Below are the code and all the weights of a small trained network. Each question names an input and a target symbol and asks about switching units off, where a switched-off unit gives its printed mean instead of its output.

import numpy as np


def w(rows, s, z=0):
    codes = np.array(rows[::2]) - 128.0
    scale = np.full(codes.shape[1], s)
    scale[-1] = z or s
    return codes * scale


def f(y):
    return np.maximum(y, 0)


def softmax(a):
    e = np.exp(a - a.max(-1, keepdims=True))
    return e / e.sum(-1, keepdims=True)


def log_softmax(a):
    a = a - a.max(-1, keepdims=True)
    return a - np.log(np.exp(a).sum(-1, keepdims=True))


def net(x, mask):
    ids = ['δζηθξτψ'.index(c) for c in x.split()]
    T = len(ids)
    res = E[ids] + P[:T]
    u = 0
    for l in range(2):
        q, k, v = (res @ M[l].T for M in (Q, K, V))
        z = softmax(np.where(np.tri(T) > 0, q @ k.T / 2**0.5, -1e9)) @ v
        res = res + np.where(mask[u], z, O[l][:, -1]) @ O[l][:, :-1]
        u += 1
        y = f(res @ A[l][:, :-1].T + A[l][:, -1])
        res = res + np.where(mask[u : u + 12], y, B[l][:, -1]) @ B[l][:, :-1]
        u += 12
    return log_softmax(res[-1] @ U[:, :-1].T + U[:, -1])


Q, K, V, O, A, B = {}, {}, {}, {}, {}, {}
E = w([
[152,198,111,151,149,167,127,61,87,87],'δ',
[63,166,154,152,140,203,151,67,126,94],'ζ',
[88,116,135,127,138,136,178,70,88,71],'η',
[145,110,150,213,85,130,144,59,117,103],'θ',
[161,109,4,38,161,87,144,207,42,111],'ξ',
[117,177,212,95,215,197,152,107,199,113],'τ',
[158,105,62,152,136,180,147,197,139,137],'ψ',
],0.018)
P = w([
[29,85,78,85,136,104,118,145,129,219],'0',
[102,161,102,157,181,105,27,115,97,81],'1',
[119,225,85,105,46,156,117,78,185,71],'2',
[113,149,116,169,173,104,75,151,111,72],'3',
[179,167,134,98,101,136,171,82,176,128],'4',
[112,162,126,172,184,110,120,201,116,75],'5',
[204,156,120,114,104,189,191,113,153,121],'6',
[142,145,105,204,170,163,142,247,117,66],'7',
[195,89,129,137,74,177,220,144,123,88],'8',
[103,155,113,179,167,89,97,170,108,86],'9',
],0.014)
Q[0] = w([
[71,161,174,128,93,96,98,233,148,250],'L0H0',
[67,170,116,137,146,123,2,166,92,93],'L0H0',
],0.0063)
K[0] = w([
[69,98,159,159,90,115,1,90,150,129],'L0H0',
[36,119,101,111,162,124,58,84,106,230],'L0H0',
],0.0074)
V[0] = w([
[94,148,85,169,253,20,193,32,145,94],'L0H0',
[121,124,93,77,58,196,50,240,168,221],'L0H0',
],0.0039)
O[0] = w([
[132,39,42,146,119,153,168,114,101,144,250],'L0H0',
[28,187,138,129,158,61,246,106,175,227,99],'L0H0',
],0.011,0.0022)
A[0] = w([
[137,111,111,89,56,121,249,105,131,140,95],'L0N0',
[41,3,170,142,96,224,131,96,229,168,133],'L0N1',
[126,138,67,36,50,159,137,11,106,167,108],'L0N2',
[112,10,147,119,66,70,105,117,96,222,85],'L0N3',
[133,174,181,120,164,119,77,156,132,144,25],'L0N4',
[132,54,105,128,195,115,159,147,195,147,11],'L0N5',
[157,172,209,203,154,84,96,149,90,154,224],'L0N6',
[160,173,205,115,190,115,103,151,111,106,87],'L0N7',
[98,123,135,73,141,118,126,175,114,182,110],'L0N8',
[220,79,69,112,193,99,123,68,153,44,252],'L0N9',
[106,114,54,131,189,214,70,57,92,172,228],'L0N10',
[118,2,94,171,63,46,135,152,153,175,135],'L0N11',
],0.0075,0.0022)
B[0] = w([
[171,240,156,125,107,122,126,142,88,182,173],'L0N0',
[133,187,183,154,73,96,136,164,155,97,178],'L0N1',
[108,142,135,116,52,2,149,96,124,149,184],'L0N2',
[156,150,127,171,142,48,49,250,188,180,136],'L0N3',
[65,140,120,101,121,76,112,175,92,109,143],'L0N4',
[63,123,161,93,72,193,79,93,144,116,155],'L0N5',
[54,63,61,22,177,147,157,209,109,104,155],'L0N6',
[137,207,55,155,198,107,77,140,153,57,166],'L0N7',
[132,90,172,127,73,170,138,67,138,70,149],'L0N8',
[44,204,171,126,87,157,143,126,122,122,254],'L0N9',
[80,40,194,118,116,31,138,139,108,95,225],'L0N10',
[151,191,119,83,163,142,92,168,143,154,149],'L0N11',
],0.0076,0.0093)
Q[1] = w([
[211,106,181,74,64,157,116,55,66,197],'L1H0',
[158,235,161,87,2,132,206,89,162,82],'L1H0',
],0.009)
K[1] = w([
[164,199,106,119,172,161,141,89,111,46],'L1H0',
[204,123,133,138,143,249,250,208,127,90],'L1H0',
],0.011)
V[1] = w([
[135,27,37,90,81,92,179,69,10,153],'L1H0',
[253,104,129,85,132,99,13,240,218,194],'L1H0',
],0.0057)
O[1] = w([
[116,153,206,129,142,225,101,67,51,108,2],'L1H0',
[34,190,162,128,82,114,2,35,220,134,43],'L1H0',
],0.012,0.0077)
A[1] = w([
[102,146,122,57,102,234,69,102,58,178,180],'L1N0',
[73,158,90,101,66,176,53,81,163,172,64],'L1N1',
[180,126,94,165,165,89,161,118,148,51,102],'L1N2',
[153,194,153,76,44,126,131,90,201,183,135],'L1N3',
[199,102,174,97,145,181,165,104,75,90,66],'L1N4',
[92,102,38,83,152,130,84,177,124,219,156],'L1N5',
[123,64,134,134,223,205,113,128,61,134,94],'L1N6',
[131,91,166,84,191,237,89,97,55,194,3],'L1N7',
[2,65,156,142,147,161,93,193,166,168,135],'L1N8',
[170,108,158,74,90,158,173,119,194,134,106],'L1N9',
[104,201,235,113,60,191,125,98,118,170,86],'L1N10',
[161,195,80,154,77,89,103,124,142,135,130],'L1N11',
],0.0082,0.0079)
B[1] = w([
[158,143,126,116,169,105,241,66,135,143,184],'L1N0',
[199,143,129,199,141,75,112,177,115,123,198],'L1N1',
[74,113,137,112,102,122,110,141,134,149,250],'L1N2',
[76,85,162,158,181,224,125,135,70,76,225],'L1N3',
[149,152,137,108,148,76,33,154,136,145,234],'L1N4',
[132,121,157,188,129,164,136,99,161,99,199],'L1N5',
[122,96,98,83,44,132,112,79,147,184,223],'L1N6',
[112,60,146,200,206,85,99,92,188,102,178],'L1N7',
[135,171,122,89,120,148,125,96,153,126,201],'L1N8',
[132,182,131,79,131,125,54,34,129,134,170],'L1N9',
[149,102,2,153,99,119,145,209,141,201,176],'L1N10',
[150,99,134,81,124,161,120,74,146,132,226],'L1N11',
],0.0089,0.013)
U = w([
[159,99,135,107,160,97,91,105,125,157,99],'δ',
[127,100,178,171,164,80,157,187,110,84,101],'ζ',
[38,136,110,32,83,121,20,199,79,254,93],'η',
[188,158,187,149,92,76,61,145,118,74,130],'θ',
[167,226,104,145,145,85,130,133,112,246,137],'ξ',
[143,134,98,37,55,74,123,100,228,179,74],'τ',
[63,120,153,93,107,244,139,81,75,93,254],'ψ',
],0.0048,0.0055)

Each question gives the input, a string of symbols that net reads in full, and the target symbol t.
The units are the heads (2 rows each of Q, K, V and O) and the neurons (one row each of A and B). Each row of codes is followed by its name. A weight is (code - 128) times the scale printed after its matrix; where a second scale follows, it is the last column's (O, A, B and U).
mask holds one flag per unit, layer by layer, with each layer's heads first. A switched-off unit (its flag False) gives its mean, the last column of its rows in O or B, instead of its output. The means were averaged over made-up inputs and are rounded, as every weight is.
A unit's drop is (log p(t) with every unit on - log p(t) with that unit switched off) / (log p(t) with every unit on - log p(t) with every unit switched off).
The circuit of an input: a set's keep is (log p(t) with only the set's units on - log p(t) with every unit switched off) / (log p(t) with every unit on - log p(t) with every unit switched off). Starting from the 12 units with the biggest drops (on a tie, the unit counted first), units are removed one at a time, each time the one whose removal leaves the highest keep (on an exact tie, the one counted first), for as long as the keep stays at least 0.8.
units of the circuit, in order: the units of the circuit, biggest drop first
unit that matters most: the unit with the biggest drop
top k neurons: the k neurons with the biggest drops, biggest first
top k neurons in layer l: the k neurons of layer l with the biggest drops, biggest first
input δ τ ζ, target τ: top 3 neurons in layer 0 -> [L0N2, L0N9, L0N7]
input τ τ ψ τ ξ τ, target ζ: top 3 neurons -> [L0N1, L1N6, L0N8]
input η τ θ δ τ δ δ τ, target ψ: top 2 neurons in layer 1 -> [L1N1, L1N4]
input ψ ψ τ τ ξ η, target τ: top 3 neurons -> [L0N3, L0N11, L1N3]
input η ψ τ θ δ τ δ δ θ, target θ: unit that matters most -> L0H0
input δ δ η η η δ, target δ: top 4 neurons -> [L1N7, L1N4, L1N6, L1N0]
input δ τ θ θ τ δ η, target τ: units of the circuit, in order -> [L0N2, L1H0]
input τ ψ ζ ψ, target ζ: units of the circuit, in order -> [L1H0, L0N1, L0N8, L0N2]
input τ τ τ ζ ψ τ, target ζ: units of the circuit, in order -> [L1H0, L1N6, L0H0, L0N7]
input τ τ τ η η δ τ ζ θ, target τ: units of the circuit, in order -> [L1H0, L0N7]
input θ δ η δ θ θ τ τ, target θ: top 2 neurons -> [L1N1, L0N3]
input ζ η τ ψ τ τ ζ δ, target η: top 2 neurons in layer 1 -> [L1N6, L1N4]
input δ θ θ δ, target δ: top 2 neurons in layer 0 -> [L0N2, L0N10]
input ξ ζ δ, target ξ: units of the circuit, in order -> [L1H0, L0H0, L0N0]
input θ ψ θ ψ η, target ψ: unit that matters most -> L0N2
input τ ψ ψ θ, target ζ: top 3 neurons -> [L0N1, L0N6, L1N6]
input ψ η τ, target ψ: units of the circuit, in order -> [L1N3, L1N4]
input τ τ τ τ ψ ξ ψ δ ψ ψ, target ζ: units of the circuit, in order -> [L1H0, L0H0, L1N6]
input θ ξ ψ τ δ, target ψ: top 2 neurons -> [L0N4, L0N9]
input δ ψ τ θ, target δ: top 3 neurons -> [L1N7, L1N4, L1N6]
input ζ ψ θ, target ψ: top 2 neurons -> [L0N2, L1N3]
input ξ τ ξ δ, target ξ: top 4 neurons -> [L0N3, L1N10, L1N1, L0N11]
input θ δ ζ θ ξ ψ ψ ψ θ ψ, target θ: top 2 neurons in layer 0 -> [L0N3, L0N11]
input ζ δ η, target η: top 4 neurons -> [L1N4, L0N10, L1N6, L0N9]
input η η θ τ δ θ τ τ ζ ξ, target ψ: unit that matters most -> L0N3
input ζ ξ δ τ η τ ζ τ τ, target τ: top 2 neurons -> [L1N9, L0N7]
input ψ η η ξ δ ξ ξ, target ξ: top 2 neurons -> [L0N0, L1N0]
input θ δ τ δ, target θ: top neuron -> [L1N1]
